Here is a tiny trained network, its code and every weight. The questions are about switching its units off for an input and a class, where a switched-off unit gives its printed mean instead of its output.

import numpy as np


def w(rows, s, z=0):
    codes = np.array(rows[::2]) - 128.0
    scale = np.full(codes.shape[1], s)
    scale[-1] = z or s
    return codes * scale


def norm(h):
    return h / np.sqrt((h * h).mean(-1, keepdims=True) + 1e-5)


def f(y):
    return np.maximum(y, 0)


def log_softmax(a):
    a = a - a.max(-1, keepdims=True)
    return a - np.log(np.exp(a).sum(-1, keepdims=True))


def net(x, mask):
    res = np.array(x, float).reshape(1, 3) / 4 @ E
    u = 0
    for l in range(2):
        y = f(norm(res) @ A[l][:, :-1].T + A[l][:, -1])
        res = res + np.where(mask[u : u + 11], y, B[l][:, -1]) @ B[l][:, :-1]
        u += 11
    return log_softmax(norm(res)[-1] @ U[:, :-1].T + U[:, -1])


A, B = {}, {}
E = w([
[113,163,113,162,137,245,112,115,156],'x0',
[121,118,69,93,182,162,186,116,222],'x1',
[165,75,173,160,129,135,165,159,169],'x2',
],0.012)
A[0] = w([
[131,17,136,240,137,144,191,156,108,167],'0.n1',
[63,170,65,126,92,110,91,28,115,133],'0.n2',
[177,159,171,197,56,174,92,127,67,95],'0.n3',
[108,137,71,85,149,131,159,119,200,108],'0.n4',
[41,143,17,89,98,79,100,59,172,143],'0.n5',
[165,98,79,19,164,39,176,136,161,99],'0.n6',
[180,9,150,117,98,130,123,220,160,95],'0.n7',
[87,159,126,147,89,186,95,181,131,225],'0.n8',
[125,133,155,176,61,66,74,200,80,231],'0.n9',
[119,96,158,69,146,2,175,132,83,229],'0.n10',
[90,79,155,208,122,205,82,117,170,3],'0.n11',
],0.0088,0.0031)
B[0] = w([
[175,93,195,81,116,95,69,124,202,205],'0.n1',
[75,90,136,183,182,106,167,95,72,204],'0.n2',
[136,25,135,81,82,119,134,86,116,221],'0.n3',
[181,166,128,175,150,89,88,198,113,217],'0.n4',
[190,159,114,120,140,103,85,121,77,217],'0.n5',
[93,34,170,111,106,94,99,1,21,236],'0.n6',
[69,87,161,168,173,204,195,99,187,200],'0.n7',
[91,124,127,89,105,121,162,133,49,200],'0.n8',
[135,218,84,123,168,162,161,138,203,243],'0.n9',
[189,179,86,155,149,172,97,205,141,254],'0.n10',
[180,174,195,95,92,52,126,146,144,183],'0.n11',
],0.0092,0.0093)
A[1] = w([
[100,84,178,140,145,104,93,125,169,70],'1.n1',
[171,129,141,127,182,110,130,195,160,195],'1.n2',
[152,160,91,140,171,105,148,118,76,100],'1.n3',
[73,59,137,94,123,108,173,52,76,180],'1.n4',
[96,185,20,105,116,109,110,161,152,2],'1.n5',
[101,222,77,106,110,156,69,149,87,180],'1.n6',
[119,245,56,164,182,163,121,162,124,70],'1.n7',
[193,164,162,204,163,179,162,193,243,167],'1.n8',
[114,61,95,156,162,111,153,137,136,74],'1.n9',
[148,198,104,164,163,105,177,120,87,97],'1.n10',
[128,29,166,134,95,114,81,85,163,93],'1.n11',
],0.011,0.004)
B[1] = w([
[117,138,67,139,106,196,147,104,23,168],'1.n1',
[11,76,131,195,198,149,87,80,105,205],'1.n2',
[136,223,211,80,122,187,118,220,211,206],'1.n3',
[69,93,61,215,210,137,115,110,187,210],'1.n4',
[66,122,227,51,59,254,177,121,173,153],'1.n5',
[107,46,120,177,134,112,180,108,169,213],'1.n6',
[166,142,211,50,16,149,222,181,125,210],'1.n7',
[178,163,41,125,176,35,23,107,45,250],'1.n8',
[121,134,125,161,5,164,125,98,163,146],'1.n9',
[170,78,130,79,36,123,109,109,200,196],'1.n10',
[85,229,131,74,28,155,247,217,135,200],'1.n11',
],0.0085,0.012)
U = w([
[154,185,192,35,35,139,185,173,172,205],'0',
[173,160,84,127,217,55,32,98,106,187],'1',
[6,67,115,198,148,149,209,71,131,6],'2',
],0.015,0.0017)

Each question gives the input, the list of numbers given to net, and the class t.
The units are the neurons (one row each of A and B). Each row of codes is followed by its name. A weight is (code - 128) times the scale printed after its matrix; where a second scale follows, it is the last column's (A, B and U).
mask holds one flag per neuron, layer by layer. A switched-off neuron (its flag False) gives its mean, the last column of its row in B, instead of its output. The means were averaged over made-up inputs and are rounded, as every weight is.
A unit's drop is (log p(t) with every unit on - log p(t) with that unit switched off) / (log p(t) with every unit on - log p(t) with every unit switched off).
The circuit of an input: a set's keep is (log p(t) with only the set's units on - log p(t) with every unit switched off) / (log p(t) with every unit on - log p(t) with every unit switched off). Starting from the 12 units with the biggest drops (on a tie, the unit counted first), units are removed one at a time, each time the one whose removal leaves the highest keep (on an exact tie, the one counted first), for as long as the keep stays at least 0.8.
circuit, biggest first: the units of the circuit, biggest drop first
unit that matters most: the unit with the biggest drop
k most important neurons: the k neurons with the biggest drops, biggest first
k most important neurons of layer l: the k neurons of layer l with the biggest drops, biggest first
drop of u: that unit's drop, to one decimal
input [-6,-3,1], class 1: 4 most important neurons => (1.n8, 0.n8, 1.n2, 1.n11)
input [3,0,-1], class 2: 3 most important neurons => (0.n10, 1.n8, 1.n4)
input [7,-2,0], class 2: 3 most important neurons => (0.n8, 1.n4, 0.n1)
input [-6,3,1], class 2: circuit, biggest first => (0.n6)
input [0,3,4], class 2: 2 most important neurons => (0.n10, 0.n9)
input [-1,0,-5], class 0: 2 most important neurons of layer 1 => (1.n8, 1.n3)
input [2,-3,-6], class 2: 2 most important neurons => (0.n10, 1.n8)
input [-4,3,7], class 2: 2 most important neurons of layer 0 => (0.n6, 0.n7)
input [-4,5,0], class 1: 2 most important neurons of layer 0 => (0.n4, 0.n10)
input [-1,5,-1], class 1: 2 most important neurons => (0.n6, 0.n4)
input [-6,-2,1], class 1: 2 most important neurons of layer 1 => (1.n8, 1.n2)
input [-2,4,0], class 1: 2 most important neurons of layer 0 => (0.n4, 0.n5)
input [1,0,-7], class 2: 4 most important neurons of layer 1 => (1.n8, 1.n4, 1.n11, 1.n6)
input [-5,-1,-7], class 0: unit that matters most => 0.n10
input [4,4,-8], class 0: drop of 0.n6 => 0.3
input [3,4,5], class 1: drop of 1.n8 => 0.2
input [2,4,6], class 1: drop of 1.n8 => 1.2
